Here is a tiny trained network, its code and every weight. The questions are about switching its units off for an input and a target symbol, where a switched-off unit gives its printed mean instead of its output.

import numpy as np


def w(rows, s, z=0):
    codes = np.array(rows[::2]) - 128.0
    scale = np.full(codes.shape[1], s)
    scale[-1] = z or s
    return codes * scale


def norm(h):
    return h / np.sqrt((h * h).mean(-1, keepdims=True) + 1e-5)


def f(y):
    return y / 2 * (1 + np.tanh(0.7978845608 * (y + 0.044715 * y**3)))


def softmax(a):
    e = np.exp(a - a.max(-1, keepdims=True))
    return e / e.sum(-1, keepdims=True)


def log_softmax(a):
    a = a - a.max(-1, keepdims=True)
    return a - np.log(np.exp(a).sum(-1, keepdims=True))


def net(x, mask):
    ids = ['αβγδεζλμξπσφψ'.index(c) for c in x.split()]
    T = len(ids)
    res = E[ids] + P[:T]
    u = 0
    for l in range(2):
        q, k, v = (norm(res) @ M[l].T for M in (Q, K, V))
        z = softmax(np.where(np.tri(T) > 0, q @ k.T / 3**0.5, -1e9)) @ v
        res = res + np.where(mask[u], z, O[l][:, -1]) @ O[l][:, :-1]
        u += 1
        y = f(norm(res) @ A[l][:, :-1].T + A[l][:, -1])
        res = res + np.where(mask[u : u + 8], y, B[l][:, -1]) @ B[l][:, :-1]
        u += 8
    return log_softmax(norm(res)[-1] @ U[:, :-1].T + U[:, -1])


Q, K, V, O, A, B = {}, {}, {}, {}, {}, {}
E = w([
[139,113,128,167,45,105,170,164,141,144,106],'α',
[127,116,155,80,165,103,151,143,139,118,132],'β',
[129,145,137,135,105,69,163,92,153,139,165],'γ',
[116,119,157,154,148,133,195,179,126,125,132],'δ',
[136,124,121,98,73,78,129,107,153,127,146],'ε',
[139,83,151,122,106,133,153,177,136,128,67],'ζ',
[122,96,133,108,71,97,146,144,167,154,104],'λ',
[118,107,133,169,161,57,112,100,74,93,102],'μ',
[148,148,145,77,171,115,149,70,125,94,158],'ξ',
[249,113,88,189,154,120,217,49,179,75,108],'π',
[151,88,160,52,168,155,128,132,141,94,82],'σ',
[129,112,147,113,108,156,152,142,150,99,132],'φ',
[208,60,191,187,83,191,82,70,90,208,155],'ψ',
],0.021)
P = w([
[106,70,198,81,73,103,165,147,46,104,120],'0',
[86,77,189,154,80,92,159,107,183,107,125],'1',
[208,207,165,54,73,115,128,166,13,151,151],'2',
[54,7,40,131,156,169,102,125,187,76,189],'3',
[66,255,62,92,128,120,141,164,95,163,118],'4',
[219,150,9,70,147,204,159,190,42,203,136],'5',
[121,37,50,144,191,40,178,176,122,180,174],'6',
],0.0097)
Q[0] = w([
[71,124,187,235,139,104,142,21,188,56,67],'L0H1',
[90,240,113,97,136,62,142,171,65,119,40],'L0H1',
[160,255,194,130,105,206,98,102,166,188,92],'L0H1',
],0.0089)
K[0] = w([
[178,9,177,89,92,105,181,103,59,57,177],'L0H1',
[51,92,74,160,160,254,77,73,199,95,171],'L0H1',
[33,88,226,167,94,47,139,118,185,57,122],'L0H1',
],0.0086)
V[0] = w([
[188,168,53,196,189,11,201,53,175,162,3],'L0H1',
[84,157,141,111,93,249,191,30,166,80,251],'L0H1',
[238,157,180,123,160,232,44,39,61,77,13],'L0H1',
],0.0044)
O[0] = w([
[1,110,84,127,104,191,146,79,124,48,121,105],'L0H1',
[114,26,89,93,99,118,208,39,87,179,188,82],'L0H1',
[138,167,112,117,106,129,213,83,131,181,43,3],'L0H1',
],0.0097,0.0039)
A[0] = w([
[155,67,127,207,146,95,65,100,37,78,111,253],'L0N1',
[109,70,123,61,96,116,164,142,80,98,63,149],'L0N2',
[147,110,150,109,135,80,100,34,66,56,129,46],'L0N3',
[127,184,125,115,108,86,166,132,188,142,178,114],'L0N4',
[211,126,127,91,130,127,191,81,93,237,76,115],'L0N5',
[222,164,70,77,146,102,158,110,178,59,152,215],'L0N6',
[29,135,141,233,157,59,3,107,42,27,78,73],'L0N7',
[89,88,185,157,94,69,161,90,100,124,79,188],'L0N8',
],0.0064,0.0036)
B[0] = w([
[186,168,78,149,200,154,116,89,236,173,214,253],'L0N1',
[71,150,117,163,109,137,95,157,81,62,180,189],'L0N2',
[95,108,129,191,133,104,130,152,143,74,112,156],'L0N3',
[102,119,143,141,149,151,108,192,98,80,104,172],'L0N4',
[40,149,154,126,137,150,155,121,174,206,150,187],'L0N5',
[148,113,129,155,73,161,240,211,147,168,95,237],'L0N6',
[142,255,143,149,196,181,101,129,221,106,128,192],'L0N7',
[108,135,164,94,161,223,122,126,130,59,185,202],'L0N8',
],0.0091,0.0048)
Q[1] = w([
[141,33,65,159,157,174,158,165,246,110,110],'L1H1',
[173,125,98,132,114,181,83,59,48,142,87],'L1H1',
[183,177,104,92,130,149,87,171,46,101,204],'L1H1',
],0.011)
K[1] = w([
[159,210,28,97,141,111,132,149,15,168,155],'L1H1',
[139,148,254,131,96,92,146,126,140,77,183],'L1H1',
[32,129,126,164,133,51,126,146,183,148,135],'L1H1',
],0.0094)
V[1] = w([
[155,180,84,103,108,91,164,115,150,110,157],'L1H1',
[138,151,110,249,86,138,133,135,101,145,153],'L1H1',
[126,135,147,166,198,118,169,137,96,115,145],'L1H1',
],0.012)
O[1] = w([
[161,143,222,162,115,12,142,93,17,73,152,254],'L1H1',
[171,196,164,6,143,181,84,72,167,77,136,238],'L1H1',
[136,131,13,16,131,4,135,104,76,175,81,183],'L1H1',
],0.011,0.0023)
A[1] = w([
[135,57,187,157,111,96,111,78,70,80,184,82],'L1N1',
[87,124,60,118,134,119,105,1,90,43,194,3],'L1N2',
[152,80,137,127,160,161,85,94,155,232,166,227],'L1N3',
[96,141,156,44,81,177,158,147,152,107,118,60],'L1N4',
[233,88,138,146,79,112,173,104,178,160,110,89],'L1N5',
[34,203,74,93,127,143,119,90,90,46,55,96],'L1N6',
[100,61,133,150,112,116,202,117,70,196,113,149],'L1N7',
[178,134,132,116,162,141,185,194,90,136,104,100],'L1N8',
],0.01,0.0039)
B[1] = w([
[125,191,176,125,164,154,166,161,53,167,92,253],'L1N1',
[81,56,67,133,203,201,88,189,147,143,103,179],'L1N2',
[249,94,133,69,96,158,183,50,135,166,167,212],'L1N3',
[107,239,80,116,178,107,93,145,99,107,82,202],'L1N4',
[182,78,82,194,237,148,150,88,68,132,125,195],'L1N5',
[170,123,206,137,25,107,188,82,215,109,150,199],'L1N6',
[104,177,146,136,126,148,23,44,133,97,148,220],'L1N7',
[127,73,134,182,77,91,115,120,160,136,89,197],'L1N8',
],0.012,0.0054)
U = w([
[71,155,135,112,120,128,85,1,53,126,136,119],'α',
[154,80,122,208,110,37,15,119,106,103,119,165],'β',
[160,165,230,179,142,135,165,151,49,146,103,156],'γ',
[81,139,169,216,111,168,111,77,176,234,64,174],'δ',
[166,142,91,164,120,140,120,228,161,165,2,91],'ε',
[73,75,117,114,76,221,187,90,122,65,117,189],'ζ',
[162,141,189,128,36,68,169,101,190,107,85,184],'λ',
[181,204,141,130,192,114,13,111,154,41,147,56],'μ',
[74,77,79,112,221,181,111,158,105,152,157,140],'ξ',
[122,41,162,190,109,171,119,184,224,101,234,8],'π',
[127,229,108,97,163,150,198,112,157,246,75,30],'σ',
[186,72,73,71,151,53,171,149,136,123,165,219],'φ',
[210,70,201,108,111,198,91,25,144,187,146,180],'ψ',
],0.0071,0.0017)

Each question gives the input, a string of symbols that net reads in full, and the target symbol t.
The units are the heads (3 rows each of Q, K, V and O) and the neurons (one row each of A and B). Each row of codes is followed by its name. A weight is (code - 128) times the scale printed after its matrix; where a second scale follows, it is the last column's (O, A, B and U).
mask holds one flag per unit, layer by layer, with each layer's heads first. A switched-off unit (its flag False) gives its mean, the last column of its rows in O or B, instead of its output. The means were averaged over made-up inputs and are rounded, as every weight is.
A unit's drop is (log p(t) with every unit on - log p(t) with that unit switched off) / (log p(t) with every unit on - log p(t) with every unit switched off).
The circuit of an input: a set's keep is (log p(t) with only the set's units on - log p(t) with every unit switched off) / (log p(t) with every unit on - log p(t) with every unit switched off). Starting from the 12 units with the biggest drops (on a tie, the unit counted first), units are removed one at a time, each time the one whose removal leaves the highest keep (on an exact tie, the one counted first), for as long as the keep stays at least 0.8.
units of the circuit, in order: the units of the circuit, biggest drop first
k most important neurons: the k neurons with the biggest drops, biggest first
k most important neurons of layer l: the k neurons of layer l with the biggest drops, biggest first
input φ ξ ξ β β ε ε, target γ: units of the circuit, in order -> L1H1; L1N1
input α μ ξ σ, target α: units of the circuit, in order -> L0H1; L1N7; L1H1
input ε α μ ε β ε β, target γ: units of the circuit, in order -> L1H1; L1N1
input γ φ δ ε ζ ε, target ε: units of the circuit, in order -> L0N6; L0H1; L1N8
input ε ζ ψ σ, target σ: units of the circuit, in order -> L0H1; L0N5
input λ ε μ γ β β α, target β: units of the circuit, in order -> L1N7; L1H1
input μ μ β ε ε ε μ, target μ: units of the circuit, in order -> L0N7
input γ γ β λ α, target π: units of the circuit, in order -> L0H1; L1N1
input φ ξ δ ξ μ, target ξ: units of the circuit, in order -> L0H1; L1N2
input μ ε ε, target γ: units of the circuit, in order -> L1N1; L1H1
input φ π μ λ ψ ξ, target σ: 3 most important neurons -> L0N5; L0N6; L1N4
input γ λ ξ ξ α μ ε, target λ: 2 most important neurons -> L1N6; L0N1
input ε α φ μ σ β, target δ: 3 most important neurons -> L0N5; L1N7; L1N8
input α ε ζ ε ε μ φ, target λ: units of the circuit, in order -> L0H1; L1N6
input ξ λ ε ε ψ β, target σ: 2 most important neurons -> L0N5; L1N4
input λ ε δ β ε π μ, target π: 3 most important neurons of layer 1 -> L1N6; L1N2; L1N4
input ε ε ζ β σ α, target δ: most important neuron -> L0N5
input μ β φ ε, target ψ: units of the circuit, in order -> L0H1; L1N3
input ζ ε λ σ μ, target σ: 2 most important neurons -> L0N1; L0N7
input φ α ζ ψ μ ε, target λ: units of the circuit, in order -> L0H1; L1N6
input ε ζ α δ ε ζ ζ, target ε: most important neuron -> L1N7
input ψ ε ξ δ μ π σ, target ζ: 2 most important neurons of layer 1 -> L1N6; L1N2
input μ α δ α β ε, target β: 2 most important neurons -> L0N6; L1N7
input λ ψ ε ψ μ, target ψ: 2 most important neurons -> L1N3; L0N1
input λ σ ζ ε α μ μ, target μ: 2 most important neurons -> L0N7; L0N1
input μ β λ α β φ ε, target ψ: 2 most important neurons of layer 1 -> L1N7; L1N3
